Below is a small trained network, with its code and all its weights. Each question gives an input and a target symbol and asks what happens when units are switched off, that is, made to give their printed mean instead of their output.

import numpy as np


def w(rows, s, z=0):
    codes = np.array(rows[::2]) - 128.0
    scale = np.full(codes.shape[1], s)
    scale[-1] = z or s
    return codes * scale


def norm(h):
    return h / np.sqrt((h * h).mean(-1, keepdims=True) + 1e-5)


def f(y):
    return y / 2 * (1 + np.tanh(0.7978845608 * (y + 0.044715 * y**3)))


def softmax(a):
    e = np.exp(a - a.max(-1, keepdims=True))
    return e / e.sum(-1, keepdims=True)


def log_softmax(a):
    a = a - a.max(-1, keepdims=True)
    return a - np.log(np.exp(a).sum(-1, keepdims=True))


def net(x, mask):
    ids = ['αδζλμξ'.index(c) for c in x.split()]
    T = len(ids)
    res = E[ids] + P[:T]
    u = 0
    for l in range(2):
        q, k, v = (norm(res) @ M[l].T for M in (Q, K, V))
        z = softmax(np.where(np.tri(T) > 0, q @ k.T / 4**0.5, -1e9)) @ v
        res = res + np.where(mask[u], z, O[l][:, -1]) @ O[l][:, :-1]
        u += 1
        y = f(norm(res) @ A[l][:, :-1].T + A[l][:, -1])
        res = res + np.where(mask[u : u + 4], y, B[l][:, -1]) @ B[l][:, :-1]
        u += 4
    return log_softmax(norm(res)[-1] @ U[:, :-1].T + U[:, -1])


Q, K, V, O, A, B = {}, {}, {}, {}, {}, {}
E = w([
[99,132,90,250,195,81],'α',
[162,111,128,111,129,75],'δ',
[118,125,92,241,169,149],'ζ',
[170,143,114,90,138,93],'λ',
[164,124,119,97,135,75],'μ',
[66,56,100,84,78,146],'ξ',
],0.023)
P = w([
[226,95,6,119,183,163],'0',
[159,246,148,158,14,113],'1',
[162,206,45,157,69,59],'2',
[62,176,206,61,220,130],'3',
[61,210,134,113,94,64],'4',
[176,73,99,60,235,189],'5',
[86,61,166,106,168,49],'6',
[172,73,33,144,112,67],'7',
],0.014)
Q[0] = w([
[37,206,144,179,189,85],'0.h0',
[110,142,7,172,52,118],'0.h0',
[66,144,143,138,110,181],'0.h0',
[49,142,145,61,31,63],'0.h0',
],0.018)
K[0] = w([
[194,195,91,252,52,133],'0.h0',
[228,8,51,140,192,180],'0.h0',
[169,105,151,110,57,135],'0.h0',
[96,140,35,106,62,63],'0.h0',
],0.016)
V[0] = w([
[141,1,146,137,144,53],'0.h0',
[137,205,102,40,147,158],'0.h0',
[185,116,194,143,128,24],'0.h0',
[45,13,154,49,51,145],'0.h0',
],0.0082)
O[0] = w([
[69,198,59,107,212,142,185],'0.h0',
[153,121,154,63,12,119,171],'0.h0',
[136,198,56,146,172,167,186],'0.h0',
[79,225,236,132,143,121,3],'0.h0',
],0.012,0.0057)
A[0] = w([
[154,137,137,208,169,236,10],'0.n0',
[209,153,161,167,217,102,255],'0.n1',
[119,128,89,195,60,125,30],'0.n2',
[31,82,59,5,125,121,206],'0.n3',
],0.014,0.0066)
B[0] = w([
[145,149,100,98,104,150,132],'0.n0',
[85,189,76,134,109,76,197],'0.n1',
[45,191,159,114,119,105,138],'0.n2',
[88,114,248,118,155,174,254],'0.n3',
],0.015)
Q[1] = w([
[167,172,176,104,8,103],'1.h0',
[71,102,193,206,116,222],'1.h0',
[181,106,91,101,77,144],'1.h0',
[91,190,161,105,131,200],'1.h0',
],0.012)
K[1] = w([
[178,125,167,60,137,189],'1.h0',
[137,184,130,110,78,6],'1.h0',
[195,116,57,123,80,171],'1.h0',
[179,122,150,53,158,44],'1.h0',
],0.012)
V[1] = w([
[55,91,85,151,110,198],'1.h0',
[144,134,125,57,88,145],'1.h0',
[141,103,145,47,149,123],'1.h0',
[154,131,108,135,84,252],'1.h0',
],0.014)
O[1] = w([
[64,117,173,199,79,207,115],'1.h0',
[116,153,215,168,186,242,146],'1.h0',
[193,118,179,223,158,86,211],'1.h0',
[76,95,247,132,60,217,3],'1.h0',
],0.011,0.0057)
A[1] = w([
[188,51,189,89,66,147,145],'1.n0',
[196,113,209,97,112,98,173],'1.n1',
[137,149,82,254,121,179,181],'1.n2',
[115,109,154,61,63,106,255],'1.n3',
],0.02,0.0095)
B[1] = w([
[119,137,55,195,140,247,209],'1.n0',
[140,114,111,21,27,136,254],'1.n1',
[170,148,57,140,204,4,206],'1.n2',
[40,115,201,143,142,196,216],'1.n3',
],0.017,0.01)
U = w([
[98,121,181,249,216,206,153],'α',
[40,89,24,76,132,122,2],'δ',
[101,187,180,124,80,89,61],'ζ',
[203,35,138,57,99,66,100],'λ',
[177,195,123,200,228,137,204],'μ',
[170,76,69,114,55,182,108],'ξ',
],0.014,0.0094)

Each question gives the input, a string of symbols that net reads in full, and the target symbol t.
The units are the heads (4 rows each of Q, K, V and O) and the neurons (one row each of A and B). Each row of codes is followed by its name. A weight is (code - 128) times the scale printed after its matrix; where a second scale follows, it is the last column's (O, A, B and U).
mask holds one flag per unit, layer by layer, with each layer's heads first. A switched-off unit (its flag False) gives its mean, the last column of its rows in O or B, instead of its output. The means were averaged over made-up inputs and are rounded, as every weight is.
A unit's drop is (log p(t) with every unit on - log p(t) with that unit switched off) / (log p(t) with every unit on - log p(t) with every unit switched off).
The circuit of an input: a set's keep is (log p(t) with only the set's units on - log p(t) with every unit switched off) / (log p(t) with every unit on - log p(t) with every unit switched off). Starting from all 10 units, units are removed one at a time, each time the one whose removal leaves the highest keep (on an exact tie, the one counted first), for as long as the keep stays at least 0.8.
circuit, biggest first: the units of the circuit, biggest drop first
most important unit: the unit with the biggest drop
top k neurons: the k neurons with the biggest drops, biggest first
top k neurons in layer l: the k neurons of layer l with the biggest drops, biggest first
input ξ α λ λ λ ξ μ, target ξ: most important unit -> 0.h0
input δ δ ζ δ δ, target α: top 2 neurons in layer 1 -> (1.n3 1.n1)
input δ α λ ζ α λ, target α: top 3 neurons -> (1.n3 1.n1 0.n0)
input δ δ ξ ξ λ δ δ, target ξ: circuit, biggest first -> (0.h0 1.n0)
input δ λ δ ζ, target μ: top 2 neurons -> (0.n2 1.n2)
input ξ δ α δ ζ δ, target μ: top 3 neurons -> (1.n1 0.n1 0.n3)
input λ δ μ μ ξ δ μ, target ζ: top 2 neurons in layer 0 -> (0.n1 0.n3)
input α ζ δ ζ ξ, target α: top 2 neurons -> (0.n3 1.n1)
input λ ξ δ, target ξ: circuit, biggest first -> (0.h0 1.n1 1.n0 1.h0)
input δ μ ζ ζ ξ ξ λ ξ, target λ: circuit, biggest first -> (0.h0 1.h0 0.n1 1.n0)
input μ ξ δ ξ ζ ζ α μ, target α: circuit, biggest first -> (1.h0 1.n3)
input δ ξ μ δ λ, target λ: top 2 neurons in layer 0 -> (0.n1 0.n2)
input δ ξ δ δ μ ξ ζ, target μ: top 2 neurons -> (1.n1 1.n2)
input ζ δ α ξ μ λ, target ζ: circuit, biggest first -> (0.h0)
input ξ ξ λ λ, target ζ: circuit, biggest first -> (0.h0 0.n3)
input λ ζ α δ λ λ μ, target ξ: circuit, biggest first -> (0.h0 1.n0)
input ζ ξ μ, target α: top 2 neurons in layer 1 -> (1.n3 1.n1)
input δ δ ξ δ δ μ, target μ: top 2 neurons -> (1.n1 0.n1)
input ξ ζ ζ δ ξ δ ξ, target ζ: top 2 neurons in layer 1 -> (1.n1 1.n0)
input μ δ μ δ μ ζ μ, target λ: most important unit -> 0.n3
